Below is a small trained network, with its code and all its weights. Each question gives an input and a target symbol and asks what happens when units are switched off, that is, made to give their printed mean instead of their output.

import numpy as np


def w(rows, s, z=0):
    codes = np.array(rows[::2]) - 128.0
    scale = np.full(codes.shape[1], s)
    scale[-1] = z or s
    return codes * scale


def f(y):
    return np.maximum(y, 0)


def softmax(a):
    e = np.exp(a - a.max(-1, keepdims=True))
    return e / e.sum(-1, keepdims=True)


def log_softmax(a):
    a = a - a.max(-1, keepdims=True)
    return a - np.log(np.exp(a).sum(-1, keepdims=True))


def net(x, mask):
    ids = ['ΓΔΛΠΣΨΩαβεζημξτφ'.index(c) for c in x.split()]
    T = len(ids)
    res = E[ids] + P[:T]
    r = res
    for j in range(3):
        rows = slice(2 * j, 2 * j + 2)
        q, k, v = (r @ M[0][rows].T for M in (Q, K, V))
        z = softmax(np.where(np.tri(T) > 0, q @ k.T / 2**0.5, -1e9)) @ v
        o = O[0][rows]
        res = res + np.where(mask[j], z, o[:, -1]) @ o[:, :-1]
    y = f(res @ A[0][:, :-1].T + A[0][:, -1])
    res = res + np.where(mask[3:7], y, B[0][:, -1]) @ B[0][:, :-1]
    return log_softmax(res[-1] @ U[:, :-1].T + U[:, -1])


Q, K, V, O, A, B = {}, {}, {}, {}, {}, {}
E = w([
[144,102,134,130,78],'Γ',
[162,73,135,132,146],'Δ',
[116,68,140,152,107],'Λ',
[128,152,60,49,59],'Π',
[99,108,159,142,136],'Σ',
[213,116,63,110,88],'Ψ',
[136,89,167,82,157],'Ω',
[203,106,79,176,162],'α',
[188,113,116,97,161],'β',
[109,131,131,188,174],'ε',
[136,143,78,228,153],'ζ',
[178,129,113,159,198],'η',
[153,109,131,148,254],'μ',
[160,131,101,179,126],'ξ',
[99,92,152,108,211],'τ',
[105,129,121,204,82],'φ',
],0.019)
P = w([
[146,247,191,121,115],'0',
[140,121,175,125,103],'1',
[138,81,42,105,151],'2',
[145,100,182,124,90],'3',
[137,78,38,108,165],'4',
[149,89,190,130,94],'5',
[137,80,34,115,172],'6',
[161,75,202,132,104],'7',
],0.015)
Q[0] = w([
[117,96,64,137,162],'h1',
[160,217,175,131,143],'h1',
[209,73,66,176,93],'h2',
[169,93,5,87,107],'h2',
[119,240,157,109,108],'h3',
[93,126,67,65,160],'h3',
],0.026)
K[0] = w([
[123,196,111,117,162],'h1',
[158,15,95,163,148],'h1',
[230,77,147,238,68],'h2',
[221,233,86,172,4],'h2',
[31,75,4,115,132],'h3',
[147,246,123,40,124],'h3',
],0.02)
V[0] = w([
[57,164,211,124,47],'h1',
[84,249,67,100,182],'h1',
[155,109,123,142,89],'h2',
[185,194,105,153,66],'h2',
[36,70,149,204,169],'h3',
[92,151,204,26,158],'h3',
],0.022)
O[0] = w([
[107,157,247,118,48,196],'h1',
[6,15,137,181,127,241],'h1',
[141,164,146,101,95,180],'h2',
[163,145,38,147,44,236],'h2',
[46,252,123,159,34,1],'h3',
[141,160,125,5,177,197],'h3',
],0.013,0.0079)
A[0] = w([
[89,112,148,181,192,103],'n1',
[9,153,104,168,122,93],'n2',
[88,83,160,156,62,1],'n3',
[62,47,93,97,129,150],'n4',
],0.012,0.0072)
B[0] = w([
[167,89,172,123,63,180],'n1',
[165,197,78,92,177,187],'n2',
[70,12,39,108,169,189],'n3',
[130,221,198,155,124,253],'n4',
],0.011,0.038)
U = w([
[64,199,166,62,81,89],'Γ',
[177,66,138,52,46,116],'Δ',
[137,133,162,73,26,186],'Λ',
[141,84,82,55,43,91],'Π',
[107,221,139,179,176,163],'Σ',
[149,120,148,132,223,119],'Ψ',
[76,101,163,63,55,255],'Ω',
[104,87,204,93,117,40],'α',
[118,146,66,150,136,26],'β',
[176,117,75,47,131,164],'ε',
[73,165,196,202,46,164],'ζ',
[184,175,118,219,82,18],'η',
[189,122,104,158,180,63],'μ',
[131,138,128,1,133,6],'ξ',
[115,78,144,174,72,203],'τ',
[46,157,107,74,124,185],'φ',
],0.0066,0.0059)

Each question gives the input, a string of symbols that net reads in full, and the target symbol t.
The units are the heads (2 rows each of Q, K, V and O) and the neurons (one row each of A and B). Each row of codes is followed by its name. A weight is (code - 128) times the scale printed after its matrix; where a second scale follows, it is the last column's (O, A, B and U).
mask holds one flag per unit, heads first, then neurons. A switched-off unit (its flag False) gives its mean, the last column of its rows in O or B, instead of its output. The means were averaged over made-up inputs and are rounded, as every weight is.
A unit's drop is (log p(t) with every unit on - log p(t) with that unit switched off) / (log p(t) with every unit on - log p(t) with every unit switched off).
The circuit of an input: a set's keep is (log p(t) with only the set's units on - log p(t) with every unit switched off) / (log p(t) with every unit on - log p(t) with every unit switched off). Starting from all 7 units, units are removed one at a time, each time the one whose removal leaves the highest keep (on an exact tie, the one counted first), for as long as the keep stays at least 0.8.
units of the circuit, in order: the units of the circuit, biggest drop first
most important unit: the unit with the biggest drop
k most important neurons: the k neurons with the biggest drops, biggest first
which heads matter: for each layer, one digit per head in row order, 1 if its drop is at least 0.15 and else 0, layers parted by /
input Λ α ξ Π ζ, target Λ: most important unit : h1
input ζ ξ Δ, target β: units of the circuit, in order : (n2, n3, h3, h1)
input Ω μ ξ, target ξ: which heads matter : 001
input Λ η ε ε τ ζ, target β: 3 most important neurons : (n4, n3, n2)
input ζ τ τ Ω ε μ φ τ, target α: units of the circuit, in order : (h2, n1)
input ε Γ β ζ Ω Δ Σ, target φ: which heads matter : 101
input ξ ε ε τ μ ε α Ω, target ξ: units of the circuit, in order : (h1, h3)
input τ Σ Δ β ξ, target Γ: which heads matter : 101
input ξ τ β Λ φ ε τ Π, target Δ: units of the circuit, in order : (n4, n2, h1)
input ζ β Λ β β μ η τ, target α: 2 most important neurons : (n1, n3)
input ξ ε α ξ Δ ξ Π, target τ: units of the circuit, in order : (h3, h1)
input Γ η η β τ Λ Λ α, target τ: units of the circuit, in order : (h3, n3)
input τ Π ε Ω Λ, target Γ: 2 most important neurons : (n4, n3)
input τ β τ, target Γ: units of the circuit, in order : (h3, h1, n4)
input Ψ β τ ξ τ, target μ: most important unit : h3
input Δ Λ β ε Δ Ω ξ, target ε: units of the circuit, in order : (h1, n4)
input τ α ε, target Γ: 2 most important neurons : (n3, n4)
input Δ Λ Ψ α, target τ: units of the circuit, in order : (h3, n4)
input ξ ξ ε μ ε ζ μ ε, target Σ: 2 most important neurons : (n2, n3)
input ε β μ, target φ: most important neuron : (n3)
input ε ξ Γ Σ ε τ ξ, target φ: units of the circuit, in order : (h1, n3, h3, n2)
input ε τ Σ ξ ε ζ Ψ Σ, target Γ: units of the circuit, in order : (h3, h1)
input ξ α Λ, target τ: units of the circuit, in order : (h3, h1)
input μ μ ξ, target Σ: units of the circuit, in order : (h1, n4)
input φ Ω μ μ ξ Γ, target Λ: 3 most important neurons : (n4, n2, n3)
input ε ε Π ξ Π, target φ: which heads matter : 100
input ε α ε ε Λ, target φ: most important unit : n3
input ξ ξ μ η, target μ: which heads matter : 100
